Each row has two labels, one from each of two sets.
[-13.6   9.1   0.7  21.6  10.7 -18.5  15.9  -9.9  62.8  -6.9 -12.6 -21.1
  12.0  -1.1  29.4  16.2  12.4 -24.7   4.0  -4.1  -8.3  -7.4  -7.3   0.1
   8.3  -0.5 -13.5   5.3   2.7   2.2  -5.4  -8.2  15.7  -8.9   1.4   3.3
  12.2  -6.5   9.2  10.3  -5.8 -12.9  -9.0   7.6   4.5  -9.2   1.9  33.1
  -6.0   5.7  16.8   2.4  -0.1   2.6   8.8   0.8 -13.6 -11.8   3.7  -6.8
   3.6   4.5  -5.7   3.4  -0.6   3.6]
J, N
[-20.1  -0.9  -3.0  20.2  10.2 -17.6  10.4 -11.1  19.6 -11.2 -24.3   4.6
   0.6  -1.4  23.2  15.8  14.3 -12.2  -4.3   1.6  -6.4  -0.2 -21.5  -1.5
  -4.4   0.9  -8.2   6.4   8.3  -5.9  -9.7 -10.6   4.5 -10.0   8.5  -5.8
  -6.3  -3.3  15.2  -0.7  -3.3  -4.3  13.4 -22.7   7.2  -1.4  12.2  21.8
  -2.2   5.7  19.5 -10.5  10.9  15.8   7.3   0.4  -7.3  -8.7 -15.3  -2.2
  13.9  -6.6 -17.1  -4.7   2.5   5.7]
J, V
[ -9.1   6.4  -5.8  23.0   7.1 -10.1   6.7 -17.8  31.9 -16.6 -25.2  11.8
  -1.9   7.9  25.1  16.0  24.5 -20.0   4.6  19.5  -1.2  -3.7  -3.7  -3.0
  -6.8   1.0  -8.0   0.9   3.7   4.7  17.4  -7.3  15.8  -9.4   6.1  -1.5
  -8.5   1.9  12.4  -8.2 -11.4 -23.4   2.5 -19.3  11.3  29.7  16.8  30.8
 -11.8  -4.6  13.6 -11.2   4.5  10.3  -1.9  -1.4  -0.8   2.7 -10.0   0.4
   7.3 -21.2 -19.8  -0.7  -4.7  -5.3]
A, N
[-18.5  -2.2   2.6  13.8  12.3  -9.1   6.4 -16.7  17.7 -11.3 -18.1   8.0
   3.2   0.3  17.5  12.3  13.8  -5.3   0.5   0.5  -1.1   8.3 -18.3   2.0
   3.9  -1.3   3.8   8.0   2.8  -5.5  -5.8  -4.2  11.0  -8.7   5.3  -4.6
  -8.7  15.4  13.0 -15.8  -6.5 -19.3  14.1  -3.4  15.2  -7.8   2.9   5.5
  -7.6  -3.0  20.8 -20.2  19.2  17.6   6.2   5.0  -7.3  -0.6 -23.0  -1.3
  16.1  -4.2 -11.4  -2.9   4.2  -3.3]
A, N
[ -8.8   1.0   8.4   4.7  -4.2  -2.5  -5.3  -5.0 -38.5  -2.7 -13.7  -1.2
  -8.8 -16.9  -4.7  32.3  -7.4  18.4  -9.5  -4.2  -9.5   7.2 -16.0  -0.2
  -5.0   6.4  -3.5  -2.5  -8.5 -11.6  -1.7  -9.8  -0.3   4.0   4.2  -3.5
  20.0  22.7  13.4 -16.4  24.5  14.2  16.5 -32.5 -13.4 -13.3  14.1   6.5
  -6.6   3.3  15.5  -5.5 -14.6   3.8   8.0  14.4 -24.9   3.4  -6.6  -3.7
  34.9  11.1  -0.1  -6.3  -2.7  11.4]
J, W
[-32.8  -7.5  -2.5   2.8  11.4  -1.6  -7.4 -13.4 -68.2 -12.3 -27.2  19.6
  -8.7 -17.8   2.9  27.2   0.8  13.2 -18.2 -43.5 -15.7  33.6 -27.8   8.0
  -7.4  -0.7  11.8   4.0  -3.6 -12.7  -4.9 -20.7  -3.3 -28.1  10.6  -8.9
  20.9  43.4  12.6 -18.5  33.0  16.4   7.5  -4.8 -16.2   1.3  -9.0  -5.5
  -4.4  13.8  21.5 -34.2  22.5 -26.2  12.3  11.7 -28.9   2.6 -29.5  -6.1
  26.7  10.9  22.1 -18.5  39.0   2.7]
J, V
[-14.6  -2.5  -7.5  17.1   9.3  -5.1   9.8 -10.0   0.1 -16.2 -16.4  -1.3
   0.0   3.8  20.4  12.8  12.4 -10.1  -2.7  -0.7   2.5  -2.0 -10.6   1.0
  -5.7   2.7  -5.1   8.6   3.2 -13.0  -2.7  -3.6  27.9  -9.4   5.6  -0.6
  -6.9   0.5   4.7  -7.7  -2.6  -5.7  23.6 -20.9  16.8   0.5   3.3  13.5
 -13.0  -0.1  12.9 -12.7  14.6  23.2   5.7   4.0  -3.5  -9.2  -3.0  -2.5
  15.0  -5.0  -4.4  -4.1   9.4   2.4]
J, V
[-21.2   1.7  -2.9  17.8   8.6 -17.9  13.4  -9.2  12.9  -5.1  -5.5  -3.1
   2.5   5.0  12.4   1.8   3.8 -16.1   0.7  -4.5  -4.8  -2.8  -9.5   3.3
  -1.2   5.1  -5.4   0.3   1.1  -0.8 -10.9  -4.0   9.6 -11.3   1.5   0.1
   0.0   3.9  15.6   0.8  -7.8  -8.2   4.1  11.0  11.5   8.5  -1.2  17.0
  -7.0   4.7  10.3 -14.3   3.0   6.9   9.3  -3.6 -13.1  -8.5 -10.4  -9.5
   9.2  -0.9 -15.8  -3.7   2.3  -2.1]
J, V
[ -0.1  -5.2  -2.7  23.0   4.8 -10.7  15.3 -14.5 -38.6 -20.0 -21.5 -18.2
   4.8  -5.4   8.9  22.3   6.2  -9.0  -5.1   3.2  -2.7   2.9  -2.3   6.7
  -8.0   8.3 -11.7   6.4   6.9  -9.4  -1.5 -13.9  13.8  -3.4  13.9  -0.7
  -1.7   0.8   8.4   1.4  -0.4  -6.4  27.5 -47.2   4.1 -26.5  38.4  10.4
 -17.0  13.5  12.3  -2.5   4.3  20.0   9.7  20.1   0.5 -11.1 -21.9  -5.4
  26.8  -3.5  -9.5   0.6  23.7   5.2]
E, V
[-10.7   8.3  -8.3  19.6  -3.8  -8.2  22.2   8.2  58.2 -14.5 -12.5   0.5
  -5.1  -4.0  53.8  14.7   4.4  -9.8 -10.6  -4.7  -7.8  -7.8  -6.3   4.2
  -5.5  -0.3  -8.4  -3.3  -6.2   1.0  12.8 -23.3  -4.0  -4.9   4.1   7.9
  22.0 -17.4   2.6  -7.1   3.0  20.3  -3.3 -25.8  -4.5  -0.8  -6.2  26.1
   1.8  -3.5  21.1  -1.2   4.7  10.0   7.2 -15.9 -26.9 -11.4  38.2  -3.0
   8.1   2.8   2.8 -15.1 -13.3  11.4]
J, W
[-28.5   0.0  -3.2  29.9  18.4  -7.8  23.1 -18.9  68.2  -9.9 -24.1  -1.8
  10.2   0.3  36.8   7.9  18.0 -10.0   5.2   8.5  -1.9   2.6 -14.9  -0.1
   1.1   8.2  -7.3   8.4   6.1  -6.7 -27.8  -3.6   8.0 -13.7  13.0  -0.3
  -8.1  -3.2  21.6  -7.4 -11.6  -0.8  15.5  -2.4  17.4 -15.1   9.1  26.1
 -11.2  -2.3  22.6 -26.0  22.3  20.5   6.9   3.9  -9.3 -11.6 -23.7  -1.4
  23.3  -2.4 -16.4  -4.6   0.2   9.5]
J, V
[ -8.9  -3.6  -3.0  36.7   5.9 -11.4  19.0 -13.1   3.3 -28.8 -26.2   0.6
  -2.7  -9.0  36.5  23.9  11.3 -16.8  -7.7  10.6  -2.0   6.6 -19.9  -4.2
 -16.3   4.1 -10.3   8.6   6.6 -10.1   2.5 -21.8   3.2  -8.6  15.0  -7.6
  -3.4   3.9  16.7 -12.6   4.2  -1.1  23.7 -47.7   9.2  -9.5  24.2  19.0
 -14.4   0.4  20.9 -16.5  11.6  24.7   3.6   7.6 -12.7  -7.6  -4.4  -2.5
  29.5  -8.5  -6.5  -4.4  11.1   4.5]
G, N
[ -7.8  -1.4  -5.2   8.7   9.1 -13.4   6.5 -15.4  53.8 -13.7 -11.7   6.1
  10.9   6.6  24.6   2.2  20.7  -1.4  -0.6  -2.6   1.7  -3.8 -11.1   5.9
  13.7   6.3   5.7  -1.4   2.0  -2.0  -0.4   3.2   9.2 -15.7   7.1  -5.0
  -8.3   0.2   5.8   2.4 -20.7  -2.5  22.9  12.2  21.1 -20.7  -7.3   7.3
  -5.0  -7.7  20.8 -24.8  24.8  28.5   9.7   1.0 -10.0  -5.0  -7.7  -0.1
  24.1  -4.9  -0.4  -1.0   4.2  -2.5]
J, V
[-14.3   0.4  -0.8  21.6   8.0 -14.5  10.6 -15.4 -16.3  -4.5 -14.6  -1.5
  -1.4  -5.2  13.1  15.3   8.4 -17.4  -1.9  -1.5  -2.9  -0.1  -5.5   0.6
  -1.8  -1.2  -6.3   4.8   1.3   0.0  -1.9  -7.3   8.2 -11.6   0.8   0.7
  -7.2  -4.3   9.4   4.2  -1.3 -12.2  19.1 -12.5   9.7   7.1  14.8  21.8
  -8.9  -1.9   7.9  -8.0   4.5  10.8   1.7   7.3  -9.2 -11.3 -17.0 -11.5
  11.1  -6.3 -11.8  -4.6  12.5   0.7]
A, V
[-19.1  -1.6  -6.6  22.6   7.4 -13.6  16.7  -7.4  10.0 -14.4 -14.3  -2.8
   0.7   4.1  20.4   9.5  10.8 -20.1  -4.5   6.5  -4.5   1.1 -14.0  -2.0
 -17.0   1.7 -11.3  14.7   1.3  -2.7 -12.0  -6.4   2.1  -1.6   4.8   1.7
  -6.4  -1.0   9.6  -2.3  -9.4  -0.9  11.0 -20.3  11.3  -4.1   6.0  28.7
  -2.1   5.0  16.9  -9.2  11.0  14.6   3.2  -1.9 -11.0 -18.4   3.0  -0.6
  17.0 -11.5  -3.0  -2.4   6.3   8.4]
A, V
[ -6.3 -12.8  -5.2  18.0   7.4  -8.7  12.9 -14.8 -35.5 -20.0 -16.9  -1.7
   1.3  -1.9  14.7  16.4   2.8  -5.5  -7.6  -4.2   0.9   4.4  -6.4  -3.5
  -8.7   4.3  -7.3   7.9   4.1 -13.7  -0.4 -16.0   2.4 -11.7  14.6  -1.2
  -3.6   4.8   8.5  -5.7  -0.7   6.9  25.0 -40.1 -68.2 -20.8  13.0  -0.6
 -10.8 -11.5  21.9 -11.6  15.2  19.3   8.7  11.2 -10.1 -12.4 -15.0  -4.5
  25.3  -0.2  -3.9  -6.3  17.3   4.7]
G, V
[-11.7   3.1  -1.4  24.7   6.5 -14.0  15.0  -6.4 -20.1 -14.4 -13.1  -1.8
  -8.0  -5.0  24.1   8.9   4.6 -18.5  -5.4  -2.1  -7.8   0.9 -10.9  -0.8
  -9.5   4.2  -7.2  11.0   6.2  -5.9   3.9 -19.2   3.3 -13.4   7.1   0.0
   7.7   0.4  10.7  -2.7  -0.3  -1.6 -12.9 -16.6  -3.3   8.7   7.0  19.0
  -1.4   5.4  12.6 -10.1   1.2  -0.2   6.5  -2.3 -13.4 -10.1  -2.4  -5.4
  11.1  -4.8  -2.9  -8.7   4.6   1.3]
J, V
[ -1.0 -13.5  -7.1  30.4   8.1  -5.7  17.0  -8.3 -63.4 -21.9 -16.4  -4.8
 -11.9  -2.7  10.5  10.2  -5.4 -15.1 -10.1  -2.4  -4.5  -3.3  -1.6  -5.4
 -21.4   3.9  -7.2   3.4  12.5  -5.3 -10.1 -19.6  -0.7  -9.7   4.9  -2.2
  -4.1  -9.2   6.7   1.6   8.4  -6.0  35.5 -39.4  10.6 -15.9  21.2   7.0
  -3.1  13.2   4.9 -12.8  12.9  14.9  -2.3   6.3   5.0 -29.2 -10.6  -1.2
  24.9  -2.5  -4.1   0.2  26.9   8.0]
E, V
[  4.6 -15.0  -5.1  11.8  -0.6 -16.2  12.9  -1.6 -49.7 -15.3  -9.9 -17.0
   7.3  -0.5   6.5   0.0  -1.0  -9.2 -12.2 -13.9   0.4  -2.6   0.9   1.4
  -7.4  -2.4  -6.8  10.0   5.8   2.1  -6.3 -15.5   1.3 -11.6  14.6  -5.9
  -0.1  -7.2  -0.5  12.9   0.3   0.9  11.4 -16.9   6.9 -46.8   7.7  -1.0
  -3.5  20.2   5.4   2.6  18.7   9.8   4.1   9.1   1.3 -16.6 -14.9  -5.9
  18.8   3.6   5.2  -5.4  28.4  -0.1]
E, V
[-16.1 -11.5   7.1  39.5  10.5 -10.4  17.6 -17.8 -39.5 -21.6 -25.9  -8.8
   3.7  -0.4  13.2  21.0   7.8 -21.8  -1.9   4.1   0.8  -7.1  -7.3  -5.0
 -16.6   6.7 -13.8   7.8  20.7   0.5  -4.4 -17.6   2.7 -14.4  14.4  -1.5
  -9.1   5.3  20.8  -3.4  -4.1 -14.9  19.9 -42.9  16.4  -0.4  28.1  13.4
 -14.0   5.4  16.7  -6.6   6.4  17.8   4.8  10.1  -0.7 -13.3 -29.0  -1.9
  22.8 -16.4 -14.6  -3.1  26.3   1.8]
J, V
[ -3.5   2.3   3.8   8.9   9.9 -21.0   7.1 -12.4  14.7   0.0  -0.5 -30.9
  -0.1  -1.5   9.0   8.4   8.4 -15.6   1.0   3.2   1.0 -10.1   1.5  -7.2
   3.1   7.3 -21.9   8.0   0.3   0.4   2.6  -6.7  20.4  -8.0   8.6   0.3
   4.7  -7.8   4.9  18.1 -13.6 -16.9   3.8  -2.2   0.7 -15.2  17.0  24.0
  -8.8   7.1   7.8   8.0  -4.1   6.1  15.7   7.1  -2.1  -7.5 -10.4  -7.1
   4.3  -4.4 -10.5  -0.4  15.5  -5.9]
A, V
[-10.4   2.3  -1.6  12.3   6.0  -9.0   2.8 -10.8 -60.2  -4.1 -21.2   1.1
 -13.9  -2.6  -0.4  23.8   8.2 -14.2  -3.3 -10.9  -9.0   1.0  -7.1   0.3
  -4.0   6.2  -8.4   1.4   1.0  -2.3   4.6 -12.8   8.6 -12.8   7.2   0.4
   7.1   1.5  13.5  -3.7  11.2  -8.8  25.1  -5.8  -1.9  24.5   6.4  20.2
  -4.3   3.5  10.5 -21.9   3.7   8.9   6.3   1.4 -13.8   2.8 -14.4 -10.5
  17.9  -8.4  -6.1  -9.2  -5.1  -1.8]
J, V
[ -3.0  -5.1   2.3  15.3   4.7 -16.7  19.6 -10.8  -7.3 -15.3 -14.4  -3.9
  -4.6  -1.0  25.8  12.0   2.3 -20.8  -7.1  -6.0  -1.7  -4.5  -9.0  -0.3
  -6.8   0.5 -10.5  12.2   8.0   0.9  -6.0 -13.3   1.9 -13.4  12.5  -1.1
   3.2  -6.6   8.6   9.1  -4.4 -12.2   0.3 -18.4   3.1 -12.9  12.3  20.3
  -4.3  17.9   7.7 -12.0  14.6   5.6   6.7   4.6  -5.1 -11.3  -1.7  -5.7
   8.9   0.1   0.2  -5.2  12.8  -0.7]
G, V
[-14.8   7.9   2.7  33.8   2.6 -19.2  21.6 -16.2  28.7 -10.3 -29.2  -1.6
  -0.3   6.7  17.3  18.1  16.9 -27.0   8.1  13.9  -2.0  -1.5 -12.2   2.5
  -8.3   4.7 -14.4   6.2   0.1  -4.8 -21.7  -5.7   7.0  -1.7  10.1   3.3
  -9.9  -2.0  12.3  -3.0  -6.6 -21.6   5.1 -15.6  18.6  24.0  27.0  40.2
 -12.3   0.9   5.4  -8.7  -3.6   2.1   2.0  -0.7   4.9  -5.7 -20.1  -3.0
   4.1 -13.9 -26.4   2.0  -1.0   3.8]
A, N
